In the rows, zero is written as 128.
Each row of numbers belongs to one of the nodes below and depends on some of the facts about them. Some rows are named. Which node is each other row?

Some facts about the nodes:
Π 12 <- tibrudi, flogril, taplok, gruril, betak, fledron, patumo, ploklal, klapil, fludrer, skagrel, vobrafla, zigra, pari, saske, trova, laso, mikin, sigrel, sobustom, gokli, paskar, drovan, trokigar, bropitil, feme, sadrum, vipludu, gratik, mople, dobe, togrel, drozo, plivagror, rograskel, klamek, repla, mopum, gulim, gresuk, skirolar, sedron, niklen, tofligran, fligal, brapo, navik, trifli, sepalim, dadudu, gitre, gigres, pletim, vezu, drubo, klotrik, stutel, furik, druva, skupo, pobrami, skena, vuflur, pirem, magra, flatris, migofek, greska, zogur, mugek, nekara, getri
Π 302 <- peben, kadum, greflevak, kefli, votran, tudralun, grimik, zuvak, skubra, kipu, nustir, pator, zefom, gotim, gratrodar, dabrakle, nirudruk, platroza, stedol, rusku, flafabran, fubrate, stipatrus, flisak, fedum, natre, brusol, zaples, lofa, dranak, plotas, puler, pogra, brenik, stibazer, kiskekil, klugron, brastuzi, zeflur, zagreram, fligim, skuflok, klasum, skefum
Π 632 <- stibri, drepam, dukla, ripludus, fostik, motir, tripo, runan, pludusti, trotragrin, flisu, lobres, tiseson, kluklom, vini, keram, sikifle, depeskos, buzar, skoski, grepler, brigis, klusutri, kotor
Θ tuger <- tibrudi, greflevak, zefom, gratik, togrel, drozo, lofa, plotas
Θ statrive <- flogril, votran, skubra, trokigar, bunon, stutel, pokar, madrur, skena, kotor
Θ trozok <- peben, drovan, feme, nirudruk, sadrum, rograskel, flisak, dadudu, zaples, dranak, kiskekil
Θ feneskim <- kadum, stipatrus, brenik, stibazer, vanar, klidim, dropla
Θ skorabror <- taplok, zuvak, saske, flafabran, fligal, navik, furik, skefum
Θ klidim <- kefli, tudralun, fostik, sigrel, gratrodar, repla, kluklom
Θ plafligu <- stibri, sobustom, pator, buzar, brusol, puler, magra, klasum
Θ flinel <- drepam, betak, pogra, pobrami, greska
Θ stiven <- gruril, pludusti, bropitil, plivagror, skirolar, vini, gigres, druva
Θ bunon <- fledron, skagrel, niklen, fubrate
Θ futel <- patumo, fludrer, laso, stiven, gotim, vipludu, flisu, divos, depeskos, skorabror, zeflur, zogur, getri
Θ lates <- ploklal, sedron, grepler, skuflok
Θ madrur <- dukla, tripo, gresuk, brapo, vuflur
Θ troskor <- klapil, gokli
Θ divos <- ripludus, trotragrin, klugron
Θ vanar <- vobrafla, paskar, nustir, mople, gulim, tofligran, tiseson, fedum, keram, vezu
Θ kolin <- flinel, zigra, trozok, plafligu, lobres, drubo, klotrik, lates, neklor
Θ pokar <- grimik, pari, stedol, brigis, migofek
Θ mistos <- tuger, trova, runan, rusku, nonul, skoski, brikli, skupo
Θ nonul <- motir, dabrakle, platroza, dobe, mopum, sikifle
Θ brikli <- mikin, sepalim, zagreram, flatris
Θ neklor <- kipu, klamek, natre, trifli, pletim, pirem, nekara
Θ dropla <- gitre, brastuzi, fligim, mugek, klusutri
Ω (each to the one after it):
tibrudi > zefom > plotas > greflevak > togrel > gratik > lofa > drozo
drepam > pogra > betak > greska > pobrami
fledron > niklen > skagrel > fubrate
tudralun > fostik > gratrodar > repla > sigrel > kluklom > kefli
ripludus > trotragrin > klugron
laso > depeskos > patumo > stiven > zeflur > divos > fludrer > vipludu > flisu > zogur > getri > gotim > skorabror
gokli > klapil
trozok > neklor > klotrik > lobres > lates > plafligu > zigra > flinel > drubo
bropitil > druva > pludusti > gigres > gruril > vini > plivagror > skirolar
dobe > mopum > motir > platroza > sikifle > dabrakle
fligal > taplok > flafabran > skefum > furik > navik > zuvak > saske
brapo > vuflur > tripo > dukla > gresuk
sepalim > zagreram > mikin > flatris
brusol > puler > klasum > sobustom > magra > pator > buzar > stibri
vezu > fedum > mople > keram > gulim > tiseson > tofligran > nustir > vobrafla > paskar
stutel > skena > kotor > flogril > votran > madrur > trokigar > skubra > bunon > pokar
brikli > rusku > nonul > runan > skoski > skupo > tuger > trova
kiskekil > drovan > feme > nirudruk > peben > flisak > sadrum > dranak > dadudu > rograskel > zaples
dropla > vanar > stibazer > brenik > kadum > klidim > stipatrus
migofek > pari > grimik > brigis > stedol
skuflok > sedron > ploklal > grepler
klusutri > mugek > fligim > gitre > brastuzi
nekara > natre > pirem > klamek > trifli > kipu > pletim

Named rows:
lobres: [107 120 140 151 124 161 171 134 117 156 132 143 160 136 120  93 121 127
 120 111 126 118 100 166 129 127]
greska: [102 118 123 125 163 117 155 105 117 129 127 128 130 123 126 113 129 124
 115 119 128 116 150 154 153 126]
pobrami: [105 118 126 122 172 115 162 105 117 128 126 125 130 124 128 119 122 126
 112 124 127 116 151 156 148 117]
buzar: [106 122 139 144 155 159 183 171 115 155 137 126 157 161 119  92 111 126
 120 116 124 121 104 164 128 104]
tiseson: [161 118 163 139 108 158 108 149 116 111 138 121 111 146 121 109 107 140
 114 112 128 131 102 111 108 112]
vini: [162 120 127 162 111 145 107 177 120 125 160 124 115 122 116 102 111 123
 111 146 130 127  97 109 110 115]
gruril: [126 118 116 141 116 109 107 106 124 107 155 122 110 119 120 136 110 124
 110 158 130 117 129 106 127 121]
flogril: [102 118 102 104 120 120 150 106 119 128 143 123 116 124 144 133 123 121
 129 112 129 141 102 142 166 131]
pletim: [103 119 126 120 188 113 175 108 119 125 130 123 131 130 126 119 114 123
 113 133 128 117 160 155 141 103]
brenik: [123 119 169 107 107 129 104 154 132 109 116 121 112 124 124 104 109 127
 127 109 127 119 144 107 105 127]
skubra: [157 146 136 105 115 120 134 187 130 110 121 122 113 123 128  94 112 118
 116 108 130 161 111 103 109 106]
trokigar: [104 118 104 108 146 114 168 105 120 122 144 123 115 124 149 151 113 119
 120 120 127 147 101 141 153 109]
klapil: [101 116 107 114 123 120 121 104 119 136 127 124 119 124 132 136 128 125
 124 119 126 117 124 150 161 145]
mugek: [110 117 146 125 110 115 103 102 118 109 131 121 111 123 127 122 110 132
 114 116 130 120 156 108 136 143]
patumo: [114 118 116 142 112 110 102 106 123 110 150 122 112 120 120 126 114 123
 112 151 128 118 127 106 137 136]
plotas: [149 124 144 105 113 123 104 181 122 112 113 127 113 122 125  92 126 130
 124 121 125 148 128 103 107 169]
fedum: [110 121 175 110 107 133 104 135 130 110 115 122 110 123 122 102 111 139
 136 107 125 118 145 108 105 139]
natre: [110 127 189 124 112 124 107 150 120 109 117 125 117 122 119  89 138 123
 126 108 126 117 165 108 107 138]

Which node is each row?
No name comes twice in this set of rows, the named rows included.
[239 184 103 187 132 113 111 144 183 122 151 122 142 125 119 224 112 122
 112 214 136 130 133 106 101  94] -> skorabror
[223 192 166 210 111 133 111  94 119 116 116 153 170 121 122 130 210 163
 135 112 127 115 145 107 107 119] -> trozok
[106 122 141 143 166 160 188 178 114 155 139 126 155 164 120  91 112 123
 117 120 127 118 101 166 125 103] -> stibri

Now the same nodes, written a new way:
Named rows:
kiskekil: [ 80 156 106 134 156 134  81 116 118  69 137 174 125 108 160 105 107 122
 123 102  97 126 162 134  76 186 156 103 134 128  98 121 138 121]
zigra: [149 167 111 143 106 130 152 154 129  96 118 121 135 125 122 128 130 148
 109 122  85 125 105 110 148 120 127 163 164 106 116 122 121 113]
vini: [133  90 110 116  67 137 115 178 135 175 118 120 117 132 119 136 111  98
 133  89 162 111 124 134 108 143 105 146 131 155 162 136 137 124]
flisak: [ 99 168  70 148 123 127 103 138 112  82 135 142 149 101 146 104 106 116
 129 124  96 142 160 120  80 181 137 125 151 141 108  94 139 102]
nekara: [132 144 165 131 139 131 137 127 137  89 123 163 108 141 137 133 135 154
 101 102  94 105 100 126 151 123 152 131 133  98 103 156 125 139]
vuflur: [136 132 185 141 160 144 106 102 109 106 123 120 162 135 129 141 141 133
 126 121 134 102 133 126 171 107 135 124 143  94 135 160 123 145]
nirudruk: [ 94 164  85 141 136 129  98 128 114  82 135 155 137 103 150 104 107 119
 127 114  96 137 161 125  77 184 144 117 145 135 107 104 137 110]
niklen: [130 133 178 142 158 144 108 102 111 107 123 120 163 137 127 140 140 133
 128 120 135 101 133 125 174 111 139 126 139  96 136 158 124 145]
depeskos: [117  83 136 107  92 143  94 163 140 162 121 149 101 143 130 136 112 101
 128  69 164  94 126 144 106 146 122 131 117 145 151 160 137 138]
drozo: [147 159 125 134  99 107 169 111 156 140 138  80 149 120 100 121 132 123
 149 146 104 129 119 126 162 108  78 129 150  76 136 107 127 150]
zogur: [143 151  89 126  74 134 143 160 134 159 113  82 161 138  71  99 134 112
 144 130 128 128  86 106 183 122 102 153 145 131 160 130 143  98]
dabrakle: [107 128 120 153 106  85 147 104 134 130 153 119 137 121 124 103 119 118
 156 137 126 149 162 134  98 145 103 110 109 129 110  87 143 146]
pator: [119 118 121 180  95  92 152 146 110 103 135 158 123 135 137 109 121 150
 116 122 113 149 134 117  96 143 144 141 114 177  88  96 142 118]
repla: [144 125 123 125 139 164 151  72 143 145 111  99 127 116 138 127 127 142
 134 146 117 143 100 135 151  97 159  94 151 105 115 174 159 116]
nonul: [127 119 150  64 168  90 127 124 140 154 156 109  71 113 120 133 150 122
 143 173 135 169 156 152  99 121  91 142  78  65 127  74  92 189]
magra: [151 150 147 149 109 121 159 146 131 102 118 136 120 139 125 132 137 157
 100 113  94 120  93 115 154 111 138 153 143 112 108 136 123 128]
tudralun: [101  97 127 145 148 137 127  59 124 131 126 143 113 118 162 105 113 138
 141 133 140 157 138 148  86 134 178  68 102 157  84 157 173 124]
gulim: [143 151 111 123 161 138 164 103 177 136 131 140 153 140 129 157 122 133
 127 153 123  88 105 122 172 100 114  88 145 156 155 134  98  97]

Rows to name:
No name comes twice in this set of rows, the named rows included.
[118 126 114 169 101  97 147 142 108 103 133 147 126 130 138 112 123 143
 119 123 114 147 139 119  94 148 144 138 121 168  96  98 142 115] -> kipu
[141  97 106 122 134 140 146 128 175 161 131 162 121 132 164 188  98 118
 123 124 158  85 146 141 100 113 108  94 141 185 168 128  94 110] -> keram
[122 103  85 159 113 130 155  80 119 151 126 103 137 110 144 107 110 131
 149 159 140 177 136 130  91 125 158  94 128 170  99 123 178  99] -> kefli
[109 107 112  44 137 139  77 198 107 181 121 127  80 152  63  94 156 102
 133 141 171 160  96 128 135 149 128 175  57 159 161 130 124 113] -> futel
[121 113 128 188 117 109 118 120  76 124 135 101 192 124 125 122 129 119
 149 153 158 149 173 112 122 133 125 136 127 171 130  96 143 117] -> skubra
[112 128 112 156 100  79 155 101 135 140 155 111 144 119 118 103 118 118
 159 142 126 152 159 133  98 143  93 112 112 131 110  80 144 145] -> lofa
[134  87 119  62 212 158 120  87 130 165 115 131  60 112 161 152 141 143
 119 191 158 183 124 149  88  98 188 101  92 146 119 145 120 117] -> dropla
[159 172  97 148  95 130 164 161 126 101 116 111 140 121 116 130 129 143
 110 133  87 134 101 103 150 122 120 167 173 114 122 111 123 104] -> drubo
[141 118 146  93 162 115 120 192  98  91 120 174  42 127 150 149 155 167
  70 138 113 162 116 125  84 128 174 193  92 129  94 106  87 138] -> neklor
[130 116  97  57 248 133 142 114 182 160 145 189  93 142 155 189 136 136
 113 214 163 113 133 136 121  95 135  78  86 218 170 104  42  87] -> vanar
[147 100  91 129 121 138 155 135 172 170 129 144 129 122 163 188  98 116
 127 135 159  88 146 135 103 111 104 102 149 196 171 120  96 101] -> tiseson
[151 151  97 127 151 138 172 107 174 143 130 130 161 136 121 157 122 133
 131 160 121  95 109 117 179  94 108  95 152 164 156 125  96  90] -> tofligran

Now the same nodes, written a new way:
Some rows with their names:
kadum: [132 129  83  99 117 116 117  74 153 109 127 142 148 103 114 146 107 118
 164 134  83 122 128 131 148 110 140 124 147 152 154 121 180 108 117 156
  91  95 116 103 122 118 134]
kotor: [135 125  97 165 171 125 103 158  91 148 108 106 151 134  77 109 113 108
  61 146 138  94 125  99 132 124 146 109 145  95 139 137 174 196 119 121
 138 158 147  97 172 151 116]
klotrik: [ 94 122 181 128 123 165 136 158 117 120 131 108 122 146 160 109 153 124
 112 113 132 135 131 115 126 147 120 114 110 143 132 112 107 150 148 107
 148 141 128 168 118 125 143]
zigra: [121 134 158  97 116 149 172 107 134 132 146 121 113 150 141 112 161 158
 140 109 160 161 138 115 131 140 110 139 104 143 128 122 104  98 155 120
 135 150 123 141 131 109 155]
gotim: [188 168  80 113  96  92 125  77 169 138 137 152 130  84 127 139 139 130
 186 126 134 129 136 121 123 102 139 150 138 127 128 138 114  81  80 163
 122 128  92 113 111 143 119]
dukla: [162 142  69 133 172 102 152 108 114 173 119 111 141 131  58 110 124 155
  91 145 176 125 129  83 133 115 134 126 153  91 141 149 164 172 120 145
 124 176 137  55 206 139 130]
klusutri: [116  83  72 146 160 150  55 158  71 112 108 114 144 146  97 134  77  78
  69 164  59  97 109 116 137 125 173  87 118 147 122 125 185 192 156  95
 105 137 157 113 133 116 117]
peben: [ 92 137 150 116  92 122 113 141 132 132 149 116 116  86 172  82 181 108
 115 113 100 129 122 142 138 138 163 113 118 142 169 103 206  61  95 168
 123 152  89 152 119 143 143]
skena: [ 93 103 158 145 138 162 149 174 115 131 125 105 139 156 154 129 117 134
  89 152 158  88 141  99 143 131 101  96 166 107 130 131 128 198 130 105
 167 103 143 165 161 140 111]
mikin: [115 134 161 136 163  89 163 135 151 124 127 156 133 166 132 155 107 140
 123 113 168 152 120 195 119 144  73 153 129 128  84 138  96 102 163 134
 132 126 152 128 113 109 132]
furik: [192 140 103 123 130 145 128 128 131 143 147 136 110 130 185 147 132 143
 157 134 176 102 135 127 112 129 152 134 120 134  79 156  34 134 116 111
 174 103 117 164 109 117  91]
migofek: [ 83 101 166 155 149 163 152 184 111 135 119  99 146 155 153 130 114 127
  73 161 165  82 149  95 147 127 110  87 179 102 144 131 135 214 121 103
 167  97 146 166 167 149 105]
niklen: [107 116 151 135 151 152 173 154 125 140 123 106 137 160 138 131 125 157
  95 152 181 102 145 100 143 122 101  99 172 101 145 139 119 197 127 115
 160 104 140 140 168 138 118]
fligal: [157 111 132 149 128 172  84 182 104 123 134 123 125 131 216 137 120 109
 116 148 154  74 132 122 109 139 160 110 128 130  77 140  47 173 101  88
 199  80 130 205  95 138  72]
ripludus: [172 123  81 185 137 131  31 184  79 136 109 127 133 119 120 120 108  69
  76 147 112  83 128 100 103 121 170 115 111 109  91 143 116 172 100  93
 147 162 133 144 121 166  90]
zefom: [ 68 137 172 161 144  72  75 163 148  98 104 153 176 112 138 143 104  80
 118 114 101 109 104 230 139 138 107 130 151 111 116 122 193 132 107 160
 131 105 130 146 104 159  99]
druva: [150 110 136 150  84 166  93 203 125 126 126 144 109 139 143 158 115  86
 122 144 148  92 173  80 108 113 105 122 131 118  95 154  78 137 121  76
 164 118 114 194  98 168 120]
troskor: [132 117 130 139 124 124 141 123 100 129 109 130 122 101  90 127 114 139
 126 145  97 144 134 146 117 121 125 133 126 104 136 123 105 124 113 128
 123 130 145 110 124 120 114]

Which node is each row?
No name comes twice in this set of rows, the named rows included.
[126  82  57 121 158 158  67 138  81 126 117 119 148 147  81 145  77  75
  80 155  46 113 115 148 146 106 163  86 108 161 123 134 186 188 158  97
 115 153 157  97 141 105 125] -> fostik
[111 170 157  90  97 132 100  85 159 127 134 122 157  93 119  88 187 134
 188  81 124 163 110 128 146 125 152 149 102 139 165 117 182 144 122 160
 118 140  92 114 123 153 155] -> pator
[169 165  99 115 137 111 132  74 112 151 134 118 124 128  78  84 172 153
 128  95 139 185 120  96 114 134 154 161  75 132 137 119 135 100 144 142
  98 219 124  62 151 117 182] -> grepler
[151 164 100 162 186  46 118 120 123 140 109 156 144 143  63 131 108 123
  95 114 139 160 102 184 109 136 113 163 109 114  89 146 143  95 146 153
 103 195 150  62 141 121 142] -> sikifle
[108 112 166  99 117 149 171 142 123 143 164 113  81 149 180 102 174 147
 100 109 150 150 122 129 127 151 133 120 105 151 138 121 140  55 154 128
 146 162 105 157 139 105 161] -> sadrum
[132 102 110 123 125 137 135 116  99 118 121 129 119 109  96 143  96 139
 130 151  73 137 124 137 132 120 141 123 127 125 139 121 124 121 131 120
 104 108 149 101 128 110 123] -> feneskim
[123 133 165 101 116 140 125 110 102 133 123 116 131 107  86  96 162 148
 167 104 111 175 114 131 125 128 141 152  95 116 146 115 130 143 133 123
 124 147 126 106 131 136 144] -> plafligu
[ 63 143 171 151  88 149  75 153 118  97 110 103 156  94 167  92 155  87
 118 111  65 114 120 120 130 146 154 113 116 130 172  84 189 158  93 136
 129 133 109 167 105 159 123] -> skuflok
[155 119 128 164  85 131  95 171  98 124 112 145 102  89  97 140 109  88
 132 153 100 119 163 109 102 110 133 128 126  93 113 135  91 125  96  98
 135 127 127 143 108 169 105] -> stiven
[148 135  85 150 172 106 140 134 108 163 110 104 148 134  65 109 119 144
  71 147 160 112 126  84 133 114 141 116 153  90 139 142 172 188 113 135
 130 178 142  72 199 144 124] -> tripo
[ 65 123 174 145  90 135  85 173 116 119 134 110 129  86 191  78 164  82
  82 119  75 109 110 143 141 143 167  96 125 138 174  95 223  90  91 148
 139 145  93 177 111 155 131] -> kiskekil
[146 137 116  97 149 135 229  85 162 170 137 122 118 151 115 142 138 197
 136 135 216 138 149  92 136 112  91 132 172 108 141 156 107 140 132 143
 144 130 129  91 185 112 139] -> gresuk
[ 84 110 189 161 162 105 128 178 131 108 114 150 144 162 152 146 101 110
  85 124 144 128 122 197 126 151  86 133 138 121  84 133 102 133 155 119
 148 111 158 157 110 123 114] -> mopum
[102  75 117 101 131 177 126 134 119 109 135 119 124 168 147 162  88 117
 114 151  93 107 133 131 152 126 119  85 132 164 121 132 129 161 174  92
 128  86 155 143 121  90 127] -> mugek
[223 155  82  98 134 135 157  86 153 154 161 142 104 129 172 149 138 173
 180 128 200 133 136 129 110 117 142 156 114 141  80 153  20  86 116 124
 167 115 117 141 120 106 109] -> saske

